Below are the code and all the weights of a small trained network. Each question names an input and a target symbol and asks about switching units off, where a switched-off unit gives its printed mean instead of its output.

import numpy as np


def w(rows, s, z=0):
    codes = np.array(rows[::2]) - 128.0
    scale = np.full(codes.shape[1], s)
    scale[-1] = z or s
    return codes * scale


def f(y):
    return y / 2 * (1 + np.tanh(0.7978845608 * (y + 0.044715 * y**3)))


def softmax(a):
    e = np.exp(a - a.max(-1, keepdims=True))
    return e / e.sum(-1, keepdims=True)


def log_softmax(a):
    a = a - a.max(-1, keepdims=True)
    return a - np.log(np.exp(a).sum(-1, keepdims=True))


def net(x, mask):
    ids = ['ΓΣΨβδεζηθλμξπτφω'.index(c) for c in x.split()]
    T = len(ids)
    res = E[ids] + P[:T]
    u = 0
    for l in range(2):
        q, k, v = (res @ M[l].T for M in (Q, K, V))
        z = softmax(np.where(np.tri(T) > 0, q @ k.T / 2**0.5, -1e9)) @ v
        res = res + np.where(mask[u], z, O[l][:, -1]) @ O[l][:, :-1]
        u += 1
        y = f(res @ A[l][:, :-1].T + A[l][:, -1])
        res = res + np.where(mask[u : u + 16], y, B[l][:, -1]) @ B[l][:, :-1]
        u += 16
    return log_softmax(res[-1] @ U[:, :-1].T + U[:, -1])


Q, K, V, O, A, B = {}, {}, {}, {}, {}, {}
E = w([
[105,132,79,161,101,193,96,145,115,52,90],'Γ',
[98,61,91,135,79,113,169,171,137,164,77],'Σ',
[149,124,113,151,129,110,111,210,81,102,120],'Ψ',
[99,81,45,156,150,156,142,102,176,102,113],'β',
[105,132,120,59,148,118,125,187,103,196,143],'δ',
[104,171,109,45,96,154,140,185,206,99,156],'ε',
[106,127,160,82,138,187,124,144,91,122,86],'ζ',
[162,107,79,86,22,130,126,134,105,122,145],'η',
[176,104,121,158,59,151,180,120,214,136,124],'θ',
[114,120,154,234,151,109,71,135,133,113,138],'λ',
[173,193,173,102,81,171,144,92,132,97,196],'μ',
[122,143,151,188,80,107,89,83,124,176,187],'ξ',
[177,106,187,143,187,113,99,159,151,79,110],'π',
[118,147,155,74,177,144,34,127,131,41,162],'τ',
[88,152,185,90,152,55,133,124,254,90,164],'φ',
[165,49,177,119,152,72,144,94,188,184,75],'ω',
],0.015)
P = w([
[75,211,93,113,120,181,160,121,87,109,33],'0',
[118,99,135,164,97,157,73,172,175,166,177],'1',
[188,54,142,107,145,140,176,119,99,95,127],'2',
[78,169,219,133,4,55,152,91,90,28,84],'3',
[123,111,129,156,110,148,93,156,164,151,174],'4',
[187,56,145,109,146,147,182,121,93,95,129],'5',
],0.012)
Q[0] = w([
[177,119,3,105,247,175,129,103,132,206,175],'0.h0',
[89,155,171,107,107,42,113,72,153,109,95],'0.h0',
],0.012)
K[0] = w([
[60,224,1,156,142,158,225,208,83,151,53],'0.h0',
[146,104,171,59,143,58,45,41,195,142,94],'0.h0',
],0.0082)
V[0] = w([
[81,125,84,2,91,160,136,201,126,92,129],'0.h0',
[136,95,62,137,12,100,196,88,142,188,136],'0.h0',
],0.0059)
O[0] = w([
[50,27,190,106,107,191,153,153,111,104,235,252],'0.h0',
[94,204,67,186,180,161,254,218,95,123,157,61],'0.h0',
],0.0064,0.0023)
A[0] = w([
[183,85,133,34,142,111,180,117,66,183,130,59],'0.n0',
[164,87,94,138,195,76,136,97,54,78,148,139],'0.n1',
[148,69,96,166,198,138,151,195,118,125,85,119],'0.n2',
[155,44,107,101,183,177,164,83,181,110,93,67],'0.n3',
[150,140,148,214,102,126,139,84,126,255,174,53],'0.n4',
[93,148,138,53,108,132,129,110,86,146,79,16],'0.n5',
[190,116,182,95,200,120,145,116,171,105,140,140],'0.n6',
[84,158,131,157,153,85,46,145,127,165,197,64],'0.n7',
[185,82,135,140,148,182,149,160,121,110,206,64],'0.n8',
[132,89,143,153,171,78,166,151,172,200,116,99],'0.n9',
[56,135,68,143,129,181,85,111,153,114,98,11],'0.n10',
[58,177,161,169,128,113,195,103,85,119,102,26],'0.n11',
[97,254,160,125,111,174,112,83,172,139,190,84],'0.n12',
[152,236,114,139,120,88,153,105,98,87,87,1],'0.n13',
[176,106,104,113,85,155,216,83,146,77,80,120],'0.n14',
[126,189,102,99,131,87,106,67,134,138,49,31],'0.n15',
],0.0098,0.0054)
B[0] = w([
[204,147,151,128,160,180,135,255,147,87,176,180],'0.n0',
[126,104,126,85,66,179,143,45,99,79,95,174],'0.n1',
[134,70,150,107,116,73,68,113,122,184,127,197],'0.n2',
[112,172,120,177,145,100,164,128,100,217,83,208],'0.n3',
[107,114,170,103,154,207,188,130,94,108,66,147],'0.n4',
[163,97,178,182,144,116,194,74,153,122,98,146],'0.n5',
[96,119,43,117,218,123,195,131,145,102,121,228],'0.n6',
[180,206,151,79,213,110,173,189,135,126,153,161],'0.n7',
[193,185,82,126,132,88,88,82,130,138,72,232],'0.n8',
[131,76,142,165,162,98,127,70,142,87,242,161],'0.n9',
[195,115,117,174,193,104,110,106,126,83,206,140],'0.n10',
[136,160,47,79,128,136,140,117,121,151,227,161],'0.n11',
[163,37,101,86,116,49,125,133,65,90,75,200],'0.n12',
[123,177,106,111,194,102,150,113,215,201,99,162],'0.n13',
[107,209,184,138,177,108,102,138,79,145,175,254],'0.n14',
[210,171,147,154,97,84,147,155,159,100,90,145],'0.n15',
],0.0086,0.0047)
Q[1] = w([
[130,137,209,125,147,155,228,29,165,130,170],'1.h0',
[214,37,26,126,153,253,150,169,52,187,204],'1.h0',
],0.0042)
K[1] = w([
[75,233,178,124,177,153,147,87,153,118,180],'1.h0',
[101,177,95,101,72,218,2,182,36,185,56],'1.h0',
],0.0046)
V[1] = w([
[89,28,187,175,207,94,152,124,167,179,202],'1.h0',
[82,120,108,26,170,94,150,147,254,143,143],'1.h0',
],0.0034)
O[1] = w([
[168,100,141,254,240,147,205,132,43,192,182,11],'1.h0',
[44,69,137,159,166,29,167,211,62,148,107,253],'1.h0',
],0.0044,0.00043)
A[1] = w([
[93,106,177,132,45,201,119,101,134,107,143,82],'1.n0',
[207,145,137,193,87,153,80,210,122,168,167,43],'1.n1',
[16,64,119,152,122,144,171,148,163,179,150,69],'1.n2',
[87,172,94,142,218,121,158,177,211,199,169,122],'1.n3',
[165,191,201,169,118,106,74,179,82,168,157,91],'1.n4',
[104,57,126,120,86,149,130,158,144,51,243,46],'1.n5',
[147,55,99,85,118,73,79,198,193,121,128,50],'1.n6',
[157,137,135,123,74,222,129,152,93,211,88,154],'1.n7',
[165,171,105,176,136,107,149,111,254,213,106,3],'1.n8',
[45,177,90,128,164,168,158,150,68,153,189,54],'1.n9',
[79,36,205,157,144,101,94,31,98,151,114,58],'1.n10',
[77,145,64,153,89,219,19,149,93,158,95,64],'1.n11',
[109,201,148,102,20,95,122,106,160,121,135,96],'1.n12',
[105,58,72,189,70,77,79,84,144,230,100,64],'1.n13',
[64,177,127,111,123,138,138,91,64,40,111,114],'1.n14',
[124,150,64,216,107,112,48,160,197,105,169,128],'1.n15',
],0.0083,0.0055)
B[1] = w([
[158,188,101,224,125,139,135,133,102,93,138,171],'1.n0',
[56,106,68,153,98,105,186,62,190,92,101,168],'1.n1',
[140,135,145,126,133,150,67,114,45,20,103,157],'1.n2',
[132,177,161,113,29,160,59,70,161,181,80,255],'1.n3',
[84,104,119,89,135,63,136,151,156,41,118,202],'1.n4',
[175,224,65,133,127,122,207,129,124,73,45,180],'1.n5',
[166,141,125,201,122,113,183,152,80,186,194,193],'1.n6',
[53,161,142,152,98,134,145,139,73,162,83,183],'1.n7',
[150,84,68,176,127,125,153,177,27,91,187,174],'1.n8',
[252,38,156,103,130,92,146,188,169,136,83,160],'1.n9',
[127,133,7,175,121,138,110,223,207,140,106,190],'1.n10',
[147,145,80,119,208,26,33,172,91,147,110,155],'1.n11',
[132,68,89,112,216,228,122,88,136,157,94,215],'1.n12',
[102,196,135,2,113,123,147,96,167,44,154,146],'1.n13',
[78,101,147,144,115,124,103,134,167,178,206,217],'1.n14',
[121,52,182,76,204,138,212,92,99,167,115,179],'1.n15',
],0.0082,0.0053)
U = w([
[173,84,76,158,231,136,146,118,105,81,66,5],'Γ',
[75,165,107,143,147,144,3,172,75,153,139,167],'Σ',
[181,196,135,110,219,151,71,155,116,58,237,116],'Ψ',
[97,177,105,89,66,142,158,128,114,1,120,46],'β',
[85,121,144,229,60,225,167,75,113,127,161,238],'δ',
[176,225,146,201,96,36,142,92,120,124,119,84],'ε',
[104,132,222,118,122,126,82,61,195,53,8,130],'ζ',
[213,39,133,96,34,126,83,106,57,102,118,120],'η',
[129,163,149,54,49,165,98,170,219,182,134,148],'θ',
[185,104,50,129,127,179,196,237,148,144,196,56],'λ',
[73,188,11,99,136,164,147,88,119,195,76,63],'μ',
[169,61,151,186,178,159,87,120,158,222,182,194],'ξ',
[90,121,202,83,167,196,171,175,78,116,79,118],'π',
[47,34,123,137,113,55,155,185,137,137,173,190],'τ',
[157,78,50,180,82,165,59,149,221,84,140,144],'φ',
[56,74,126,46,134,201,109,41,124,134,211,234],'ω',
],0.0064,0.0031)

Each question gives the input, a string of symbols that net reads in full, and the target symbol t.
The units are the heads (2 rows each of Q, K, V and O) and the neurons (one row each of A and B). Each row of codes is followed by its name. A weight is (code - 128) times the scale printed after its matrix; where a second scale follows, it is the last column's (O, A, B and U).
mask holds one flag per unit, layer by layer, with each layer's heads first. A switched-off unit (its flag False) gives its mean, the last column of its rows in O or B, instead of its output. The means were averaged over made-up inputs and are rounded, as every weight is.
A unit's drop is (log p(t) with every unit on - log p(t) with that unit switched off) / (log p(t) with every unit on - log p(t) with every unit switched off).
The circuit of an input: a set's keep is (log p(t) with only the set's units on - log p(t) with every unit switched off) / (log p(t) with every unit on - log p(t) with every unit switched off). Starting from the 12 units with the biggest drops (on a tie, the unit counted first), units are removed one at a time, each time the one whose removal leaves the highest keep (on an exact tie, the one counted first), for as long as the keep stays at least 0.8.
units of the circuit, in order: the units of the circuit, biggest drop first
unit that matters most: the unit with the biggest drop
k most important neurons: the k neurons with the biggest drops, biggest first
top k neurons in layer l: the k neurons of layer l with the biggest drops, biggest first
input δ ω ζ β, target ε: units of the circuit, in order => (0.h0, 0.n14, 0.n15)
input π ε ω ζ φ, target ε: most important neuron => (1.n3)
input Σ β λ ξ Γ Ψ, target η: units of the circuit, in order => (0.n1, 0.n2)
input Ψ β θ Ψ, target θ: top 3 neurons in layer 0 => (0.n13, 0.n11, 0.n8)
input β Γ θ, target ε: units of the circuit, in order => (0.n14, 0.n3, 1.n12)
input ζ ξ Ψ μ, target μ: 2 most important neurons => (0.n13, 1.n12)
input Ψ η ε Ψ Σ, target β: top 3 neurons in layer 1 => (1.n13, 1.n2, 1.n5)
input φ Ψ Ψ η, target λ: units of the circuit, in order => (0.h0, 1.n9, 0.n11)
input φ β Ψ Σ ξ, target π: 2 most important neurons => (0.n4, 0.n7)
input Ψ θ Γ ξ φ, target ε: 3 most important neurons => (1.n6, 1.n3, 1.n5)
input π π π η δ, target θ: 3 most important neurons => (0.n7, 1.n3, 0.n12)
input ω Ψ ξ Ψ, target μ: units of the circuit, in order => (0.h0, 0.n13, 0.n11)
input η ω Σ, target τ: top 2 neurons in layer 0 => (0.n2, 0.n6)
input ζ η π β, target ζ: units of the circuit, in order => (0.h0)
input Σ ζ μ τ φ λ, target φ: 2 most important neurons => (1.n10, 0.n1)
input π ε ε ζ, target δ: 4 most important neurons => (1.n0, 0.n5, 1.n14, 0.n6)
input Ψ ζ φ, target ζ: top 3 neurons in layer 0 => (0.n6, 0.n12, 0.n2)
input ζ β ξ Ψ ω λ, target φ: top 2 neurons in layer 0 => (0.n1, 0.n2)
input τ ξ Σ τ ω φ, target ζ: top 3 neurons in layer 1 => (1.n3, 1.n2, 1.n6)
input Σ Ψ β η ζ δ, target λ: 4 most important neurons => (0.n0, 0.n14, 1.n6, 0.n3)
input Ψ Ψ Ψ λ, target Γ: top neuron in layer 1 => (1.n12)
input τ δ η Γ β, target ω: 4 most important neurons => (1.n13, 1.n15, 0.n3, 0.n10)
input ω ξ θ, target ε: top 2 neurons in layer 1 => (1.n3, 1.n12)
input ξ π ε ξ ω τ, target ω: 3 most important neurons => (0.n1, 1.n14, 0.n6)
input ζ μ β λ δ τ, target ω: 2 most important neurons => (0.n1, 0.n6)
input ζ ξ ξ λ, target μ: top 2 neurons in layer 0 => (0.n13, 0.n11)
input ε λ φ ξ, target τ: unit that matters most => 1.h0
